cols: P S V R C K Q H Z J
[-21  13 -25 -17   6  14  29  -8  21 -20] -> (86)
[-10   8  20  -7  -3 -10   0  14 -21 -20] -> (167)
[-21   2 -19 -12   5  27  20 -25  20  11] -> (136)
[ 15 -26  -9 -27   5  -5  51 -26  15  31] -> (139)
[ -3   1  -3   7   0   9 -10  -5   4   7] -> (34)
[ 5 -5  5 -2 -1 -5  3  0 -3  4] -> (45)
[-1  0 -3 -1  1  2  2 -2  3  0] -> (173)
[-3  2 -8  2  1  7 -1 -4  8  1] -> (162)
down: [-9 -3  5 -3 -8]
V
find: [-10   8  20  -7  -3 -10   0  14 -21 -20]
(167)
down: [-21  15  -3]
P

cols: X F L G M B Y
[ 7 -9 -1 -1 -3 21 38] = (66)
[  7  -9  -1  -1 -17  16  30] = (68)
[ -1  -9 -14  23  27 -17 -30] = (23)
[  7  15  13  15 -21   7   8] = (121)
[  8  29  33   9 -57  11  21] = (147)
down: [-17   7  11]
B
down: [ 30 -30   8]
Y

cols: D T N W A E
[ 16  -2  15   1 -54  23] : (125)
[ 28  33  32 -29 -53 -39] : (75)
[ 12  21  25 -23 -45  -9] : (80)
[ 17  28  29 -23 -54 -31] : (36)
[ 26 -12  -4  14 -56  19] : (109)
[  6   3  15 -12 -22  -2] : (148)
[ 14   1  15   0 -52  21] : (111)
down: [25 29 -4 15 15]
N
down: [-54 -56 -22 -52]
A
down: [-53 -45 -54 -56 -22]
A

cols: tevig tofik Tesiv gul safi tunuv novaf punu
[36 10 26 17 -5 -2  2  2] = (98)
[ -2  -2  -9 -44   7  -6   0   4] = (115)
[-3 13  6 -9  1  0 -1 -2] = (10)
[ -4 -18  17   8   9  -1   1   5] = (46)
down: [-1  1]
novaf
down: [ 17 -44]
gul
down: [-3 -4]
tevig
down: [36 -2 -3]
tevig
down: [ 2  4 -2]
punu
down: [-2 13]
tofik
down: [-9  6 17]
Tesiv

cols: zeve Bisog fur Kifaf
[-27  -1  12 -14] : (51)
[-28   6   8  -9] : (135)
[-30  -1  12 -14] : (144)
[-29  15  11  -9] : (112)
[-39  16   4 -14] : (4)
[-24  22  10 -19] : (70)
[-26  21  14 -25] : (186)
[-21  42  13 -23] : (185)
[-44  53  17 -15] : (105)
down: [ 4 10 14]
fur
down: [14 13 17]
fur
down: [10 14 13]
fur
down: [16 22 21 42 53]
Bisog
down: [15 16 22]
Bisog
down: [-30 -29 -39 -24 -26 -21 -44]
zeve
down: [ -9 -14 -19]
Kifaf

cols: zotom disin viku biba Vaka Beniv tovod Reg Bufig
[-26 -19  32  23 -52 -38  52 -42  12] : (38)
[-28  18  44 -35  24 -43  49 -32 -31] : (52)
[ 3 19 18  4  7 13  4  6 22] : (132)
[-18   6  13  -9 -11  31  12  -7  18] : (163)
[ 0  9 18 21 -4 15 13  4 -1] : (128)
[ -3  -3  32 -15  -7  17  -3  -2   8] : (151)
[-26  -8   1 -11  35 -11 -28 -57 -25] : (40)
[ -3 -19  59 -18  15  -4 -33 -24 -47] : (69)
down: [-35   4  -9  21]
biba
down: [-52  24   7]
Vaka
down: [-7 35]
Vaka
down: [ 6  9 -3 -8]
disin
down: [12 13]
tovod
down: [ 6 -7  4]
Reg
down: [44 18 13 18 32  1 59]
viku

cols: Vatos big vigib dun
[-22 -34  -1  51] -> (145)
[ 30  19 -49  49] -> (76)
[ 8 -4  3 -7] -> (63)
[ 45 -26  35 -16] -> (102)
[-55  27  36  30] -> (189)
[-40  -7 -56  -5] -> (140)
[ 34  33  18 -28] -> (78)
[ 29 -31 -12 -16] -> (64)
[-14   1 -31 -57] -> (138)
down: [ 35  36 -56  18]
vigib
down: [-22  30   8  45 -55 -40  34  29]
Vatos
down: [35 36]
vigib
down: [-16  30  -5]
dun
down: [ -4 -26  27  -7  33 -31]
big
down: [-49   3  35]
vigib
down: [-49   3  35  36 -56  18 -12]
vigib

